Each row has a class, written as a number after it.
[ -2  -9   0   1  14 -35 -12  18  -2  -5 -13  26 -33 -25  -6   9  16   3
   9 -13 -25  30  12  18  21  -3  -3  -6  18 -12 -19  -7  14  -7  13   9
 -15] -> 8
[ 15  10 -11 -34   9   0  17 -54   4  20   4   1 -16 -23  11  -6   7 -15
   0  13   8  70 -15  28  20 -16  24  -2  21  29   5  32 -25  -9 -19  -7
  -2] -> 1
[-34  -1  -2   1  32 -27  -1  18 -20 -25  -4  22  13  25  16   0   6 -18
   5 -11 -17  22  -8 -20 -12  11   9  16  15 -12  -1  -4  -3 -29  10  22
   3] -> 9
[  0 -25  -2  12   5 -50 -11  -7  11  -2  -1  10  -2  -2 -21   4  16 -22
 -20   1  12 -34 -11 -19  41  -5   6  30  11   5 -25 -19  11  26   0   0
   8] -> 6
[ 10 -32  -1  13  10 -39 -13 -23  19 -13 -19  27 -12 -36  -2  36  -7  -6
  -9  -6  -1  39  -5 -22  40   0  13   9  13 -18 -18   8  15 -22   0 -20
  -3] -> 1
[ 18  -4 -26  12  -4 -16  13 -43  49   4   0  39  24 -13  -1 -15   6   8
  -5  10  36 -24 -19  -5  41  27 -16   5 -30  -3 -16  14 -55 -15  14 -27
 -14] -> 0
[ 23 -18  42  30 -27  18  -2   0  -9  29 -11 -17  30  -1 -29 -18  -5  -4
 -21   4  40 -10   2  25   4  -2  -9  -3 -29 -56  -7 -31   4  31   2 -11
   2] -> 3
[ 20 -13  -5  67 -27  15   1 -49 -10  -9 -16  -4  31 -91 -46  11 -11  26
 -72  17  26 -67   1 -20  32  14 -31  42 -14 -37  14 -23  24  53  -5  59
   4] -> 2
[ 27 -26   7 -45  23 -28 -19 -13 -22 -31 -15  29 -17  -2  24  25  10 -25
  -5  23   5  15 -29 -21 -19   3   6   1  -4  15  -1 -19  13 -12  22 -60
  10] -> 4
[ 28  11 -13  -5  30 -40   7 -19 -11 -29   3  15  -9 -34  17   1  11 -27
  -3  12   4  14  19  10  11   9 -31  14  14   0  -5   1 -14 -10  26   4
   1] -> 0
[ -3  36  -7 -77  45   7  45  -2  22  -7   5 -25 -19 -73 -12  14  -9 -16
  -8  -9   1  33 -53 -12 -23 -15  38   7 -30  27  33  21 -53 -51  47 -25
  -9] -> 11
[  3 -72  66 -12   2 -28  -6 -45 -52  11 -28  39 -27 -46 -46 -15  31 -23
 -23  -6  28  10 -40  15  17  63  26  30 -13 -13  -4 -24  53  -2  31  45
  26] -> 4
[ -4   0   2 -11  19 -43   8 -11  12 -32   7  27   2  -8  20  -4   5 -12
   5  -3  -4  -3 -23   8  17   1  18 -14  -3  -5 -30  17  12 -18  -2 -18
 -13] -> 11
[-27 -66  13   4  -3 -45 -16 -34  20 -13   3  -2  14   3 -24 -31 -18  12
  13  -6  18 -67 -53  -5   8  56   6 -27  -7  -6 -44  19  35  -1 -26 -21
  27] -> 7
[ -6  20 -17  -7   6 -37  19   1   0  13  -8   6 -24 -14  12   7  27   5
  10  -8 -13   4 -19  21  11 -26   4   1   8  13  -3   1  -9  -5 -10  16
  -8] -> 7
[-12 -54 -22  -6 -26   2  12 -31 -13 -16  14  15 -23  -1  -6  -4  22  -9
 -23   5  19  31 -54 -17  11 -16  -1  -1  15 -17  -8  22  -3  22 -46 -14
   3] -> 6
[-22  21 -10  18   0   2  11 -33 -12   8  22  15  -1 -12   7   0   4   5
  14  23  -1 -21 -23  26   6  10 -22 -27 -11 -17 -23  -1 -37 -23  -1 -12
  -3] -> 6
[ 20  21 -12  -7  10 -26  19  24  28 -31  11  -2 -14  15  25 -21  -3 -28
 -21   5 -15 -18 -21  -9  14 -24  32   5  -6   5  -2 -10 -29 -14 -15 -45
  12] -> 8
[  4 -30  15  -1 -26  35  50  18  16   2 -24  40  -5  -5  -6 -82  25  19
  -9 -44 -62  13  41  23 -55  -1  12   0   3  11 -11 -24 -25  14 -10 111
   1] -> 9
[  1 -11  -8 -15  15 -11 -12  -3 -10 -17 -13 -10 -14 -13  -5  -3 -13 -15
   7  -2   6 -16 -16  -1  -1 -13  -1 -21 -10  -9   1   5   1  12   8 -42
   4] -> 2
[ 18  27   0 -49   4  26  32  -1   3  18 -38  36  20   7  19  32   6 -32
   4  34   8  38 -23 -19 -28 -58   0 -20  10   3  27  -4 -18   1 -11 -14
 -14] -> 5
[ -2 -33  -1 -22   7  -4  10  10 -14 -22  -5   6   1 -11  18  -9  -6  13
 -12  -2  10  42  28 -32  -9  14  18  11  -3  -1  -3   3   7 -34  14 -38
  14] -> 11
[ 23 -16  33   4 -24  21  66  27 -32  46   3  54 -19  -1  12 -37  31 -17
 -27  -4 -19  23 -20 -15 -18 -22  -5 -25   0 -18  36 -10 -32 -23  -7  27
  -4] -> 12
[  5 -32  21  -5  18 -33   1   2  -2 -16   4   3  -6  22   2 -30  11 -24
  -9   9 -12   5 -21   4   0   8  17   8  10 -10 -23 -10  24  10 -10   7
  -1] -> 8
[-20  -4  -7  18  -3 -15   0 -12  21  13  -6  21  39 -30 -19  17  -2   7
 -24  -6  62  46  15  -1  19   4 -23 -20  10  -1  29  32  -9 -20  30 -33
   7] -> 3
[-22 -46  21 -27   5 -38  27 -11 -43 -39   2  32   3   7  27 -18 -20  27
 -47  15  14   6 -19 -36 -32   1   4  -5   8  29  16  10 -16 -10  -9  13
  16] -> 10
[  2  16  19 -31  23  17  35  26 -25   2  13  22 -11  32  11 -18  25 -26
   2  14 -22  37 -13  11 -18 -14   4 -16  20   7  23  10  -1  15   1 -11
 -21] -> 5
[-18 -14   8 -12  30   4  19   7 -29 -11  19  18 -10  25  15  -5  24 -17
 -11  17 -30  36 -39  -9 -24 -35   0  12  19  -3  15  13  17  18 -14  28
 -36] -> 8
[-90  -3 -25  13  11   4  -1 -33  -7  17  -9  14  47 -22 -22  25   3  -5
  -3  -3  16  12  11  32   8  -4  -8 -31  37 -10   0  12  23  -5   8   8
  18] -> 10
[ 14   2 -22 -16  18  -7 -22  -7  10  13 -17 -11  -3 -21  -6   3  -8 -34
 -14   3  15  11   9   2   6 -11  -2   4 -21   5 -12 -21   6   9  36  -2
   1] -> 9
[ 44   0  -4 -38 -25 -20  22  37  29  12   4 -16  38  56  24 -20  14 -21
  -5   1 -28   8 -10 -13  -6   1  37  -9  40   3   3  -9  19  20 -43 -50
   4] -> 4
[ -4   7  27 -33 -14  15  26   9 -19  -1  30 -21   2  -2  23 -25  18  28
  19  -9   8  22 -21  19 -28  71  27 -32  -2  18  21  33  17 -57 -15 -17
   9] -> 12
[ -7  15 -18 -24  36   8  -9 -13 -21   0 -12  13  10 -23  -7  -1   1 -34
  19  -4  15  20  24  -2 -19 -31  -1   2   4  -1  -5  12  27  -7  21   7
   0] -> 6
[-15 -18  33  39  -9  -2  -4  -4 -31  28   1 -12  24  23  -3  23   9  30
   1   7 -15  -1  11  18  24 -15   4  12  13 -39  -2 -21  22  25 -29 -40
 -13] -> 4
[-47 -41 -15  -5  12  -6  -2 -40 -17   8 -17  41 -22  -7  -4  10  17 -16
 -10  11 -16 -18 -16  -6  30 -33   4  32  11  22  -3 -17 -19  26  -3  34
   0] -> 2
[ 12 -32  55  33  10  -9  13  31   5 -11  -4 -17   7  37  12 -19 -41  28
 -27  -2 -46  12   6 -19 -41 -29  36 -24 -17 -14   5 -14   2  -3 -18 -48
   7] -> 4
[ -4  17 -34 -26  26  -8 -12   6  -2 -20 -31  19 -12 -37 -11  35   5   3
   3 -16   0  66  34 -10  12 -21  12  25  17   1   0   3 -12 -10  24   6
  -6] -> 11
[ 12  16  42  -6 -11 -20  59  64   1  -7  52  34  23 -38  17 -40  62   3
 -10 -41 -47 -28   5  16   0  53  32  35  17   6   2 -13  54 -33  23  47
 -31] -> 6
[-45 -12   1   8  -1   7  24  11 -11  23 -20   4   6  45 -16  15  39  -8
  -6  -1  -1  39 -49  -5 -28 -34  27 -17   7 -13  13  -9   8  16 -27  17
   3] -> 6
[ 16 -47 -14 -20   9 -23  35 -27   8  -9 -15  28 -11   3  15   3  17  -9
 -40  28  -1  44 -36 -32   9  17  16 -15  18 -17   4  10   4   4 -22 -26
   2] -> 3
[ -3 -61  39 -10 -26  41  13 -52 -49  11  -8  14 -23 -89 -19 -15   2 -19
 -56  33  60  38 -54  25  -2  42   7  -7 -20  -6  46  12  37   5  17 -22
  46] -> 7
[ -6  12 -56 -44  25 -47   6  -1  16 -12 -14   2 -21 -13  21   6   3 -21
  15  -6  -7  23   3  -2  34 -18  20  14  20   5 -11  20 -13 -15  -5 -39
   1] -> 7
[  9 -45  59  -6  20  -5 -11 -53  18 -20 -25  40   3  33 -30  -1   0 -25
 -14  34  36  49 -11  10  19  24  35  22  14  13 -13  -5  -7  18   2 -12
  20] -> 5
[-28 -47  16   6  -4  19  13 -11  42 -32  -3   9  29 -16  -2 -21 -26  16
 -23 -11 -20  22 -11 -30 -15 -23  29  34  -8  -2 -11  20 -28   2 -18  21
 -14] -> 11
[ 36  -5 -25 -32  -8 -18  13 -26  11  18 -30  17 -20  -2  -8  11  -1 -26
  25   3   2  15 -11  -4  18 -26 -17  -6  16 -17 -17  -2 -40   9 -24  24
   0] -> 0
[ 16  26  -3  -3   8  22  33 -21 -24  27  20  12  34 -24   7   4  11   8
   5   9  11  46   4 -29   6   3 -18  42  50 -19  31  27 -37 -35 -13  20
 -14] -> 3
[ -5   5 -34  -9  11 -20  -9   5  -4 -17   2   5  -8   2  13 -30  16 -14
   2 -15  -7 -39  50  37  10 -14   8 -12  -4  24 -29 -30  17  10  15 -23
  18] -> 2
[-41  -3 -18  27  27 -35 -21 -15 -33   8  21  17   2 -16 -44  18  47   2
  37 -41  -6  18  43   7  49   7 -11  68  69 -20 -41  -4  21 -12   1  62
  -8] -> 6
[ 68  35   2  38  19 -19  32   6  11  -3  -1  14   1 -27 -27 -40 -28 -26
 -26  -3 -34 -74  17 -36  49   6  -9  39  16 -50  -8 -10 -47  23   8  28
  -7] -> 10
[ 25  13   8  34 -21  -5  -4  -7  30  24  -2  10  27   2  -4   3  -4  -7
  10   0  22  -1 -13 -10  10 -29  -3 -13   2 -17 -17   3 -11 -10 -18 -19
  -2] -> 6
[-22 -77  16 -27 -29  29   4 -26   0 -31   8  -7 -18  15  11 -36  -6 -44
 -29  10  31  22  14  44 -40 -51  24 -22 -35  14 -31 -30  10  13  -7 -51
  47] -> 6
[ 19 -23  18  -3   3 -39 -24 -21  21 -10  -5  -3  18 -12   5 -11   3 -23
  33  -8  19   3   3   5  24  31   1  24  10 -14 -32  12  20 -19  17 -12
 -12] -> 2
[ 17   5  12 -28  -4  32  35  47   5  16   6 -26  -9  38  11 -42  20   0
   0 -11  -6  10 -42  -4 -46 -24  42 -27 -25   8  22  -7  -7  -8 -19 -52
   4] -> 8
[ 12 -38  16 -34 -23  14  -3 -15   4   3   5  13   8  -4   2 -18  14  -1
  15  -6   5  41 -27   9  -8   6  16  13  -1 -12 -38   2   9   3 -15  22
 -25] -> 11
[  3 -48  38 -20  -7  -4   3  29 -27 -66  -3  39 -27 -36  20 -47 -41 -40
 -10 -19   3  14  59  -2 -46  36 -40 -10 -27   0  11   5   2 -47  73  19
  34] -> 9
[  2 -20  -9 -25  -1 -28 -16 -28  -2  -2 -24  -5 -15 -25 -14  14  24 -39
   0  20  14  24  16  20  34  20  -9  43  17  -5 -25 -14   9  33  22  23
   0] -> 6
[-36 -27  16 -16   9  17  10  16  15  17  13  -9  30  34  -4 -15   9  -9
  27 -25 -10  26 -15 -10 -23 -31   4  11   8 -11   2  28 -17  -4 -12  -2
 -37] -> 12
[ 35   4  -8  23 -18  18  -6  -2  25  21 -21  31 -17  -2   3  -9  16 -25
   1  11  14   6  -7 -25  29 -14 -15   1  -3   3  -3   4 -18   8   0 -18
  -2] -> 5
[ 32 -23  22  -6  -5  -9  32   0  51  -1   5 -10  28  54 -19 -15  10  -6
 -20  -7 -14  16  -9   4  -2 -31  53   8   6  -9 -35 -17  30  38 -39  16
 -19] -> 11
[ 41  -6 -11  -3  15 -13 -12  16  -8 -28   0  29  -1  27  34 -36  12  10
   0   1 -27   5  -6 -31 -27  11  16 -16  18  14  -7  -8 -19 -13 -16 -78
  21] -> 4
[-64 -12 -47 -24  63 -14  -6  -4 -16  11   4 -34 -52  15  -3 -20  -9  20
  -7  15 -36  -5  -1  -1  17 -11   4 -11 -31  41 -10  14 -45  35  29 -34
 -16] -> 11
[ 18  18 -12 -26  13  22  -3  24 -42 -35  12  10  -2 -30  36 -30  34 -45
  -9 -12  -5  42 -21 -15 -78   6 -12   6  15  27  24  -3  25 -28  24  42
  19] -> 9
[-15  34 -24  -4   5 -26  -7  43  -5  -3  -4 -41 -39   3  39  16  26  -1
  21  -6 -38  54 -13 -25 -16  -3   2  23  22  35   3   3 -36 -33   4  33
   4] -> 11
[ -4 -31  19   1   6 -16  35  -1  21   0  15 -23 -11  43 -20  12 -20  24
  -1 -15  -3  32  -7  -1  30 -28  32   9  -3 -25   1  12 -38   2 -35 -40
 -10] -> 0
[  0 -48   1 -25  28 -62  -4  -4   0 -42 -17   6  -1  -2  -2 -13  11  -5
  -4 -16   6 -19 -15  -3  16  22  30  -1   4  -8 -28  -7  26  12 -16 -43
  20] -> 0
[ 63  14  47  16   1  -5  37  -8 -14 -13  -2   9 -28  15  23   4  23 -27
 -11  32  16  75  27  25 -19  18   7 -15   7 -12  19  -1  54 -41  13   9
  17] -> 8
[ 11 -10  27   7 -18  24  -5  10  33  31 -23 -12  37  -1 -27  -3  -4   4
  -7  -5  21  21 -26   2  -7 -15  31 -38   4   2  10   9  26  31 -20 -40
  10] -> 11
[-19 -12  15   2  -6   3  17 -28  25  10  17  29  48   9  36  -1  11  -5
  31   2  -3  14 -17  -1  21  29  31  38   5  -8 -20  23  19 -51 -22  33
 -22] -> 0
[-11   7  -6  45   4  50  -9   0 -38 -20  28 -15 -29  34 -62   1  23  26
 -21   7  -9 -91  -4  24  -4  28 -10 -21 -25   3 -12 -53  23  63   0   4
  33] -> 11
[-64 -14 -10   0 -11  13 -19  37   6   5   8  18  14 -24 -29  30   5  35
  38 -45 -24  18  27   8  14   3 -20  -6  30  -6  -7  21  11  -5  15   7
 -24] -> 11
[   0   56  -43  -18    5    0   11   22   -9   34  -11   56  -18  -53
   38   68   29  -33  -14   12   -8    4  -68   -6  -19 -114  -16  -24
  -12   22   28  -33  -19  -20   17   -9  -20] -> 7
[-22 -28 -35 -21  21  -7  -2 -13 -35  -9  14   4 -27 -18   0 -22   6   5
 -12  -6 -21  -2  39  10  -4  -2 -30  -5  -1  18  -3   5   8  14  26 -21
   0] -> 4
[ -6  20   4   9  13 -11 -14  18  -5  12 -17  22  30 -22   7  14 -13  11
  35 -16 -24 -22  32  -3  32   5   7  20  14 -17  -9   2  22  -8  -7  27
 -16] -> 0
[ 63 -36  11  24  -7   1  30 -14 -16  -2  -6  29 -16 -29   1 -20 -14  13
 -28  11  11 -13   3 -36  -7 -33 -25 -40  -6 -44  -1   3  22  -4 -27 -46
   3] -> 8
[ 42 -19  51  43 -32  18  60   9  28  45   1  46  34  17   6  -1  -8  26
 -18   9 -29  33   0 -46  -9 -22 -17  -9  28 -12  38  19 -25  -9 -24  21
 -29] -> 1
[ 23   8  10  -8   7 -11   0   0   9  -8  23 -15  -5  23   4  14  11 -20
 -15  12  22 -25  23  18   5 -12   0   6 -27  23  -9 -29  12  -1  23 -20
  -3] -> 12
[  5 -22   9  -1   5  -7   9 -29 -14  -5  14 -14 -26 -14   3 -19  10  -7
   5   0  14  24   8   3   6   1 -11  28  12  15   7  13 -27 -16  15  -5
   7] -> 2
[-41  12   5  -7  24 -27  33  10 -34  12   4  22  -2   8   8  16  53  14
  -1   2 -26  63 -25   7  -5  -7  10  23  32   1  17   8 -12  -1  -1  48
 -37] -> 6
[-11   0 -14  -4  17 -11  -7  -8  -2 -21 -24  -5   9 -20  -4   4  19  15
 -16  -4  18   2  15  -8   4  25  13  28   4  17   5   6  21  12  22   6
   2] -> 10
[-31 -38  15  13  13  16  19  -8 -24 -39  35  -4  18  -6 -16 -70   7   8
 -37  -8  18 -60  15 -10  12  41  -9  33  -5  13  29  28 -21  26   3 -37
  17] -> 12
[  9   7 -40 -37  18 -11 -21  31 -15   5 -17  -1 -23  -6  44  -1  32 -37
  22  -8  -6  44  13  -8   6  -4  18  16   4  20  -1  -2  26 -15  16 -20
   4] -> 0
[ -1   1 -17  10  -7  11 -13 -17 -17  40 -23  12 -11  -3   3  20 -11 -17
  10  16  36  10 -12   7   8 -48 -13 -27 -24 -17   0  -4   8  -4  -1 -35
  11] -> 7
[ 37 -19   8 -59   6 -21   2 -11 -14   4   2 -47 -31 -12  16 -21 -11  -7
  -7  29   5  76 -13 -10 -16  50  22   7  17  25   3  24  31 -19  -5  26
   9] -> 8
[ 18  -1   8  17   4 -39  22   4  16   1  25 -14  10  26   8  -6  -6  16
 -25  19  -4 -42 -17  -8  11  -8 -21 -20   0  -1  -6 -11 -41  16 -12 -44
  -7] -> 3
[-14   7  18  43 -17   9  -2  17 -20   7   8   1   9   6   3   4   8  13
   4  -4  16 -42  28  12   5  -4 -42  -1 -18  -8   7   3  25  13  29   7
 -19] -> 10
